Each row is followed by roughly how far along a hidden order it lies, from 0 to 30. A new part has a new order.
(in the rows, 128 means zero)
[158 186  78 115 141 136 147 138 133 168 137 122 109 127 131 107 127  33
 127 139 146 129 124 140 163 137 219 143 147 134 132 124 124 127 133 151
 132 143  19 126 155 135  40 146  95 136 125 176 122 155 144 163 127 151]  26
[117 149 197 147 161 102 157 102 149  63  92 120 151 120 118 111 129 149
 130 119  91 128 129 131 122 134 103 155 155 136 125 146  99 122 132 126
 119 133 149 129 124 152 118 104 157 154 126  88 121 122 122  72 132 117]  7
[141 162  80 141 148 118 156 163 147 142 120 115 116 125 140 104 123  86
 134 135 135 127 121 126 139 139 162 143 133 129 134 152  99 123 138 152
 134 138  79 129 152 154  74 127 124 123 120 129 121 145 136 135 130 134]  16
[122 154   1 103 117 155 133 216 148 210 159 133  96 132 151 129 129  74
 122 142 203 141 127 140 156 118 237  84 112 156 115 112 157 128 133 145
 127 150  31 127 136  90 115 154  66 135 134 174 130 144 140 175 117 128]  30
[124 151  13 118 116 138 130 212 136 188 146 125  92 133 159 121 130  85
 128 138 199 136 131 138 145 126 210 101 104 151 121 135 159 124 136 155
 134 136  66 124 139  90 123 142  83 121 129 154 128 143 139 168 121 119]  22
[145 190  68 130 157 123 145 193 145 141 118 109 122 128 143  96 125  74
 134 130 129 130 117 141 150 139 160 146 131 124 142 156 111 123 145 151
 128 137  44 129 174 164  51 139 122 132 116 119 119 151 135 134 133 128]  18
[106 157  15 138  91 141 144 194 157 208 148 132  88 129 153 131 130  88
 127 131 219 136 136 136 145 116 229  85 103 164 111 110 165 123 128 155
 132 159  66 124 141  78 127 144  64 137 133 177 130 138 133 164 111 127]  21
[155 193  64 115 140 130 145 177 142 164 132 119  97 129 142  99 129  57
 127 131 163 133 126 148 159 135 203 130 132 144 129 135 132 122 137 150
 133 143  14 125 168 131  60 142  87 120 123 147 120 159 144 146 126 129]  24
[158 200  75  96 163 132 149 164 138 157 135 118 104 128 137  99 130  30
 124 139 141 135 122 157 169 136 224 154 148 142 136 130 125 124 138 150
 126 137   1 129 177 140  22 144 100 142 121 152 121 160 143 154 131 139]  30
[118 115 143 163 151  98 170 147 155  83 108 127 137 121 132 111 130 165
 125 130 231 131 140 128 127 136  92 127 131 148 117 141  98 119 126 129
 134 139 176 128  99 136 162 107 133 143 128 103 125 118 125  82 121  96]  8
[116 179 153 136 178 106 159 175 164 106  94 110 129 126 137  95 132 107
 123 111 152 137 120 151 144 131 121 120 145 147 134 158 111 114 141 148
 110 164  74 131 185 148  87 111 126 148 119  89 115 133 116  95 133  95]  13
[ 86 126 165 167 132 101 177 137 167  68  87 138 134 120 136 118 132 196
 126 110 201 127 144 140 111 129  83  84 109 141 112 131 109 113 124 136
 131 159 177 129 111 125 199 103 120 161 126 105 126 112 110  66 118  84]  1
[ 97 113 193 166 150  98 172 104 165  72  91 129 148 118 130 117 128 185
 129 132 168 125 139 122 116 134  64 120 128 134 120 135  76 120 126 127
 130 138 192 132 108 135 166 101 146 152 129  96 126 109 118  77 121  99]  3
[105 117 157 166 164  98 187 186 154  71  93 122 130 123 143 107 135 170
 124 116 159 137 141 147 120 137  85 112 116 161 123 150  98 116 131 127
 132 141 127 127 122 130 175 107 130 145 123  63 124 121 121  93 126  78]  7
[103 147 219 155 147 106 179  79 156  46  99 128 165 117 114 118 129 153
 129 116 102 126 136 128 123 127  90 125 147 141 118 129 102 121 123 132
 122 146 160 132 118 142 126 100 145 163 130 111 121 114 117  73 121 119]  5
[130 161 150 146 166 102 151 144 148  93 106 115 145 124 130 100 128 125
 126 125  97 133 119 125 138 138 103 144 156 141 129 154 103 118 138 132
 120 148 113 129 146 166  91 111 141 116 120  89 119 130 128 112 132 110]  12
[ 95 118 159 154 145 101 171 120 160  83 101 132 135 120 131 118 132 177
 125 118 178 131 145 129 126 128 103  71 124 152 114 125 105 120 120 134
 135 157 170 128 100 118 183 106 122 156 130 114 127 117 118  78 116  98]  6
[ 91 116 197 169 120  96 177 110 165  65  91 134 152 116 130 118 128 193
 129 121 184 121 145 125 111 129  71  93 120 132 115 127  97 116 119 135
 132 155 218 131  97 119 187 103 137 158 130 113 126 110 116  64 116  97]  0
[107 156  19 121  93 138 133 206 141 182 142 130  93 130 155 128 131  99
 131 125 213 136 138 139 143 119 216  76 102 154 118 120 157 120 130 155
 135 151  72 125 143  81 138 143  75 128 130 166 129 138 131 157 117 117]  19
[120 150  20 116 101 148 134 204 138 191 150 130  87 130 154 130 129  90
 129 137 199 135 130 131 149 122 224  89 110 148 116 122 155 126 132 149
 135 144  87 125 133  86 119 147  73 132 131 166 131 141 139 169 117 124]  22
[ 88 113 202 165 125  97 176 104 164  69  95 135 144 116 128 119 128 183
 127 119 190 124 142 123 114 130  76 105 127 138 115 126  98 119 119 135
 132 151 190 131  92 121 181 105 131 156 129 112 125 113 114  74 117  97]  2
[102 163  36 109 107 135 154 192 151 191 140 131  94 126 152 125 130  81
 129 129 227 136 138 143 150 119 243  67 109 154 111 110 156 120 127 158
 132 162  55 127 141  73 123 146  62 143 131 181 127 146 136 160 111 122]  20
[120 161  19 118 102 135 139 200 140 197 144 128  91 130 152 127 128  91
 130 135 202 135 134 132 148 123 212  80 108 146 117 121 153 122 128 150
 137 144  85 125 138  86 133 146  71 132 131 166 129 146 138 159 115 122]  21
[144 178  37 103 142 140 139 181 133 178 144 128  98 132 144 112 132  58
 124 140 158 134 131 145 162 133 213 130 133 142 128 131 140 127 137 146
 127 135   7 126 157 120  64 151  85 130 128 155 125 151 142 170 123 139]  29

[119  98  94 157 135 112 116 137  89 145  79 135 169 142  77 136 124 143
 177 157 142 132 124 100 118]  25
[135 116 166 153 131 116 155 148 178 153 149 143 122 117 127 148 160 122
 123  98 168 128  97 146 125]  9
[124 118 108 111 149 144 123 130 101 101  73 120 129 139 125 130  90 139
 178 146 124 132 123 129 121]  14
[128 119 123 245  94  83 100 133 112 202 111 139 190 142 112 143 175 140
  95 123 172 123 129  95 121]  28
[120  76 100 233 160 114 132 193  78 255  42 149 231 173  80 166 104 183
 198 144 255 154  89  97  63]  24
[152 126 104 158 126 126 116 148 140 130  84 131 156 149 144 176 114 145
 126 105 143 145 142 131 136]  22
[117 109 103  76 161 162 130 133 111  91  72 121 102 130 111 127  78 137
 188 166 110 140 113 145 117]  13
[143 162 190 153 115 118 110 113 139 131 151 115 131 130 194 130 158 135
  72 108 114 108 129 138 142]  5
[151 114 178 182 159 139 159 180 148 255  92 140 163 150 176 179 135 170
 126  89 239 141  94 148 101]  1
[133 109  66 106 166 151 125 151  94 141  31 123 150 164 119 159  56 157
 199 157 153 154 126 128 116]  20
[123 103  88  87 151 133 123 128 107  51  70 127 127 137  93 132 108 135
 177 166 104 132 125 124 130]  20
[149 158 157 172 114 111 116 129 140 175 124 122 150 149 184 147 144 138
  86  85 143 121 135 127 141]  11
[121 123 132  91 159 132 143 134 111 146 104 105 113 136 141 113  62 132
 165 142 131 129 106 139 128]  1
[119 108 119 228 116  75  98 128 103 187 125 123 194 143 107 120 157 138
  64 136 171 120 109  94 133]  22
[144 128  95  97 164 161 136 166 104 184  54 119 138 165 148 165  50 161
 186 124 165 158 130 140 107]  12
[167 171 129 227 116 111 106 139 123 213  92 114 178 171 210 175 111 158
  80  79 160 131 161 115 140]  14
[132 115  67 130 145 139 113 143  93 116  46 127 155 151 104 158  93 148
 165 138 124 148 145 116 121]  25
[124  95 112 181 119 116 120 148 138 137 109 153 167 128  82 158 168 134
 132 124 157 139 122 123 119]  28
[154 166 152 102 133 138 125 118 153  92 124 102  95 133 212 139  96 123
  95 101  94 123 132 157 160]  0
[152 142 174 157 136 133 148 153 162 195 130 127 127 137 196 158 133 144
  99  81 169 128 112 152 129]  0
[135 127 119 199 109  91  89 126 104 190  97 123 194 156 141 148 146 150
  92 126 158 124 138 105 137]  23
[113 122 121 100 150 143 120 118  94 102  87 113 110 130 126 113  93 133
 172 159 103 124 115 137 123]  9
[120 145 160 183 109  99  96 105 109 153 144 113 151 123 150 104 158 126
  91 135 106 111 117 123 143]  13
[144 116 139 191 119  99 124 146 140 176 123 142 170 141 127 159 167 143
 112 114 171 130 119 115 129]  19
[160 147 137 192 106  99 126 152 145 201 110 131 172 151 170 177 147 140
  91  68 169 134 147 115 135]  17
[146 144 134 150 130 122 115 131 136 153 101 122 146 144 176 158 121 146
 104 107 145 130 130 144 137]  12
[142 115  81  92 162 153 144 162 122 135  47 127 134 161 124 167  62 153
 184 125 148 156 134 135 120]  15
[110 109  62 129 149 131  94 122  72 172  72 127 162 148  82 130  61 153
 189 188 134 140 128 102  98]  30
[166 182 145 181 114 128 114 144 129 212  95 108 153 162 234 174 110 152
  69  75 157 132 159 132 139]  8
[126 127  91 225 111  90  79 117  91 171  95 117 193 148 122 129 125 136
  96 137 141 126 135  99 139]  28
[139 154 171 141 126 116 112 114 138 131 138 109 128 131 183 125 138 138
  92 118 111 112 119 144 147]  4
[117 105  84 126 144 116 109 125  87 126  76 123 152 143  79 124  86 141
 182 166 134 132 121 105 116]  24
[124 100  99 175 135 110 112 143  92 168  69 129 181 149  91 143 122 150
 164 146 160 136 123 103 119]  24
[129 136 105 212  99  75  80 101  98 145 131 107 174 143 135 111 136 124
  89 137 114 122 131 100 154]  23
[157 172 172 159 112 124 122 127 149 163 142 108 124 136 218 146 129 134
  80  79 129 122 137 142 141]  4
[115 146  95  79 132 144  97  96 101  22  93 110  99 122 127 111  88 119
 155 165  46 120 141 128 135]  17
[132 120 147  77 166 168 163 165 128 178  89 129 118 138  92 150  82 154
 178 120 166 142 114 149 103]  2
[148 154 181 147 125 115 116 118 149 143 141 116 122 128 186 129 147 134
  96 112 120 111 114 138 145]  3
[135 110  83 126 152 132 133 152 104 144  53 121 150 157 115 153  78 149
 187 136 149 150 126 119 117]  18
[133 115 129 156 133 114 124 136 138 142 111 130 147 133 126 130 135 136
 136 126 148 127 112 126 133]  15
[131 114 113 193 125 103  98 129 105 148  89 124 180 147 124 143 137 146
 122 135 139 127 127 113 140]  21
[165 179 119  78 148 178 118 131 134  92  64 103 102 151 231 176  61 150
 103  95  91 144 165 163 146]  6
[142 152 149 139 140 140 124 133 127 172  99 116 131 148 188 147 101 144
 115 113 134 130 126 144 134]  8
[163 158 158 188 115 116 136 147 153 176 117 123 141 146 197 170 143 135
  87  67 147 128 139 133 146]  7
[115 121 104  78 158 152 112 118  97  77  70 120 110 134 125 124  89 139
 180 171  94 131 122 140 121]  15
[100  94  84 125 134 112 114 122  94 113 104 138 151 126  48 116 105 132
 187 183 123 133 115 100 108]  30
[140 127 102 143 121 120 101 121 121  43  89 119 140 142 135 152 128 134
 121 127  86 131 153 126 159]  21
[103 103 104  91 138 124 122 107 115  70 120 129 106 114  72 102 113 113
 181 181  97 119 110 123 124]  20
[146 139 157 160 107  97 134 127 172 102 162 135 127 123 150 146 174 116
  90  96 124 116 127 129 154]  13
[122 110  77 129 149 124 101 127  81 141  65 121 159 149  97 132  77 148
 189 174 135 135 127 104 113]  25
[154 156 153 125 132 149 133 137 154 147 105 118 115 140 198 158 102 142
  98  85 134 131 128 159 139]  3
[148 131 156 171 148 140 144 165 154 216 100 135 141 146 179 174 117 154
 121  87 191 141 109 148 111]  7

Part 3:
[ 99 126 142 127 125 135 129 138 119 134 139 145 132 126 124 138 116 150
 140 118 138 129 173  81 123 122 130 112 114 141 103 118 142 132 142 133
 129 122 142 113  86 146 115 121 160 150 131 128 118 133]  15
[150 117 144 125 137 130 128 131 119 127 121 137 130 129 133 133 121 138
 136 114 138 129 138  66 128 125 152 117 127 118 135 112 139  85 139 117
 125 121 139 124 106 115 127 124 132 137 153 131 140 130]  6
[ 75 122 147 120 128 134 132 143 117 148 138 108 131 127 127 142 112 172
 151 116 148 122 169  94 120 130 134 103 118 156 106 113 143 126 143 131
 123 123 145 114  66 144 107 114 139 158 120 126  77 141]  13
[ 42 100 151 113 116 151 158 149 118 183 121  89 127 131 130 149 104 190
 152 109 155 115 185 184 123 125 137  86 113 138 110 120 155 129 159 117
 115 116 153 119  69 155  84 102 153 186  73 127  60 150]  14
[116 128 123 125 126 130 129 138 120 131 136 142 132 127 126 133 117 147
 139 115 137 128 151 113 123 118 129 115 120 145 111 118 140 125 140 135
 131 126 140 117  90 143 116 122 162 143 133 127 120 133]  15
[128 120 172 116 135 108 130 137 106 142 135 140 131 139 144 139  89 151
 143 109 148 119 148 103 125 118 128  97 104 182 132  95 131 108 147  89
 117 126 166 122 115  96 126 124 164 129 255 136 125 126]  4
[128 125 142 110 125 106 141 138 107 137 131 126 126 129 132 140  78 147
 147 104 136 122 169 111 115 172 120 101 130 204 124 100 130 127 130 145
 119 128 151 140  90 136 117 121 151 132 160 116 113 129]  23
[115 132 120 126 126 134 130 129 119 134 127 113 127 126 126 132 155 135
 130 128 136 127 131 123 130 143 130 125 128 127 129 131 141 135 136 123
 126 130 126 125 115 137 124 127 131 136 130 127 127 134]  15
[111 133 117 124 112 124 120 144 118 131 149 142 131 131 134 135 106 148
 129 109 162 134 159   1 122 159 142 113 159 206 143 117 141 123 129 138
 124 104 153 125  78 150 127 121 140 143  86 125 112 129]  18
[ 81 143 165 129 144 134 122 143 121 124 151 141 138 123 120 135 128 156
 157  97 145 136 169  90 117 124 133 118 120 132 101 120 144 128 151 125
 133 127 140 102  54 146 113 126 147 152 138 123 129 133]  10
[132 127 162 128 138 114 134 136 115 123 140 161 129 128 131 137  52 136
 141 110 118 126 165 132 113  78 132 113 111 196 113 111 134 113 118 132
 123 126 149 121 130 110 120 121 136 130 140 129 129 128]  9
[ 99 140 107 114 119 117 138 130 109 142 134 138 129 126 126 136 217 169
 145 115 160 122 158 160 125 202 119 103 130  79 121 114 137 137 145 142
 124 129 136 136  80 150 128 120 150 143 154 129 106 130]  20
[138 123 123 122 124 106 139 127 109 132 120 129 128 129 131 137 120 140
 136 123 134 122 155 110 118 122 124 111 120 139 136 106 133 121 117 134
 117 130 143 141 129 115 136 123 137 121 137 129 105 128]  10
[105 141 154 129 135 133 122 135 123 122 144 149 135 123 127 129 142 132
 138 115 143 133 149 140 123 114 136 136 130 129 111 125 141 121 142 134
 137 134 134 112  86 128 118 127 141 135 155 123 126 130]  20
[ 98 113 133 118 123 125 147 138 112 153 125 117 126 130 131 141 111 174
 142 110 134 119 160 133 121 131 122 101 117 144 121 113 143 120 138 134
 115 127 146 131  99 130 114 113 144 152 123 129  98 137]  15
[100 109 148 123 116 122 140 143 116 140 132 164 129 134 138 137 131 155
 141 117 143 123 162 127 114 115 123 106 122 242 103 114 140 145 130 138
 124 123 143 122 109 147 104 118 164 137 183 123 108 134]  6
[175 124 145 128 140 121 123 126 120 113 119 151 132 129 132 127 125 121
 134 118 128 132 117  57 129 126 153 131 128 118 127 118 134 115 133 121
 130 127 135 126 107 105 137 132 133 119 219 130 163 122]  5
[132 107  78 117 115 108 154 127 104 152 111 107 124 135 133 139 101 144
 130 131 133 114 141 133 121 145 121 102 113 166 146 114 138 118 110 136
 110 121 148 151 146 121 131 119 128 128 109 133 103 135]  22
[154 146  91 126  98  94 103 142 110 114 168 173 132 136 140 130  78 131
 130 106 166 138 138   1 117 185 144 122 191 255 179 103 128 104 105 153
 123  93 158 140  93 147 160 131 129 121 110 130 145 111]  22
[113 124 119 121 125 123 140 135 115 141 129 141 129 127 128 137 113 144
 136 119 137 125 146 101 127 124 128 117 121 125 122 117 139 120 138 124
 121 125 138 129 106 131 119 122 127 143 118 132 123 136]  14
[112 116 116 128 117 139 138 129 122 143 114 113 123 130 128 127 127 138
 118 143 131 121 114 157 138 120 132 127 132 135 135 137 151 129 128 125
 125 126 128 130 129 128 115 121 122 139 117 130 115 134]  17
[125 151 149 133 137 115 119 129 119 113 152 167 134 129 118 129 137 140
 144 102 138 136 147 142 120 121 131 124 111 170 111 111 133 117 129 126
 138 138 138 110  84 126 125 134 159 130 158 120 147 121]  13
[115 140 136 130 136 132 128 132 120 131 144 154 131 124 124 133 103 138
 140 113 125 130 151 143 130  99 130 130 128 137 127 124 141 137 136 137
 132 132 136 122 105 119 125 126 133 134 115 120 142 130]  2
[121 136 135 131 133 132 124 129 124 127 128 138 130 125 126 125 137 129
 133 123 124 132 133 126 126 124 130 131 128 126 113 128 142 129 135 131
 133 129 130 120 112 138 124 131 132 142 118 124 142 130]  15
[193 179 183 135 146 104  99 123 116  86 169 158 138 112 120 124 149 111
 151 113 127 144 141 101 120 113 119 144 130 199  82 114 123  92 100 117
 140 137 157 108  92 118 133 151 123 111 255 122 183 115]  30
[124 111 116 125 112 126 134 137 116 138 144 168 135 132 127 136  64 134
 135 123 121 125 153   1 121 138 124 116 115 137 109 116 139 140 139 150
 133 110 145 123 101 169 133 122 191 146 162 137 128 130]  20
[122 132 151 129 134 129 120 126 120 131 128 103 130 126 131 130 119 140
 137 122 130 126 142 185 118 138 128 124 128 129 121 127 142 141 124 146
 130 132 131 121 123 129 127 126 143 130 146 109 120 128]  14
[108 113 158 134 143 139 108 124 117 117 147 151 137 120 135 120  14 132
 139  79 200 136 201  33 115 133 182 125 108  72  69 120 141 136 138  75
 151 120 150  96  29 166  90 134 102 134 125 131 141 126]  6
[107 129 146 126 131 134 127 137 108 137 137 128 132 122 133 131 126 144
 136 118 138 128 157  97 123 117 127 129 137 140 102 124 143 114 149 136
 126 123 135 117 103 147 115 124 120 142 151 126 119 134]  15
[145 111 157 129 108 111 133 148 119 119 151 217 130 140 149 125 157 135
 138 134 143 125 164 120 109 102 121 112 125 255  92 108 133 167 115 149
 130 127 139 121 147 154 107 129 196 107 255 118 144 129]  0
[130 143 119 128 128 123 128 141 119 105 155 249 136 128 121 127 147 125
 131 112 144 145 143  61 143  89 136 140 115 115 105 116 136  86 157  95
 129 127 134 116  77 131 120 137 103 132 118 160 151 122]  13
[102 146 147 122 140 132 123 133 119 135 139  81 135 135 125 131  75 147
 147  99 170 130 167 222 123 101 149 116 116  66 102 119 142 123 141 146
 128 139 165 121 101 124 106 122 150 140 191 127 137 133]  30
[133 158 158 127 147 112 114 126 121 111 141 146 131 121 124 127 162 124
 144 104 147 138 141 253 120 108 131 132 133 170 121 118 134 115 112 126
 130 148 128 118 101  98 126 134 101 109 180 115 149 120]  10
[ 93 116 135 114 129 122 126 136 121 109 155 220 142 127 124 129 141 133
 140 104 101 131 124  54 109  95 105 112 129 131  68 108 138 111 121 127
 130 122 181 114 137  96 118 127 120 138 143 121 110 131]  5
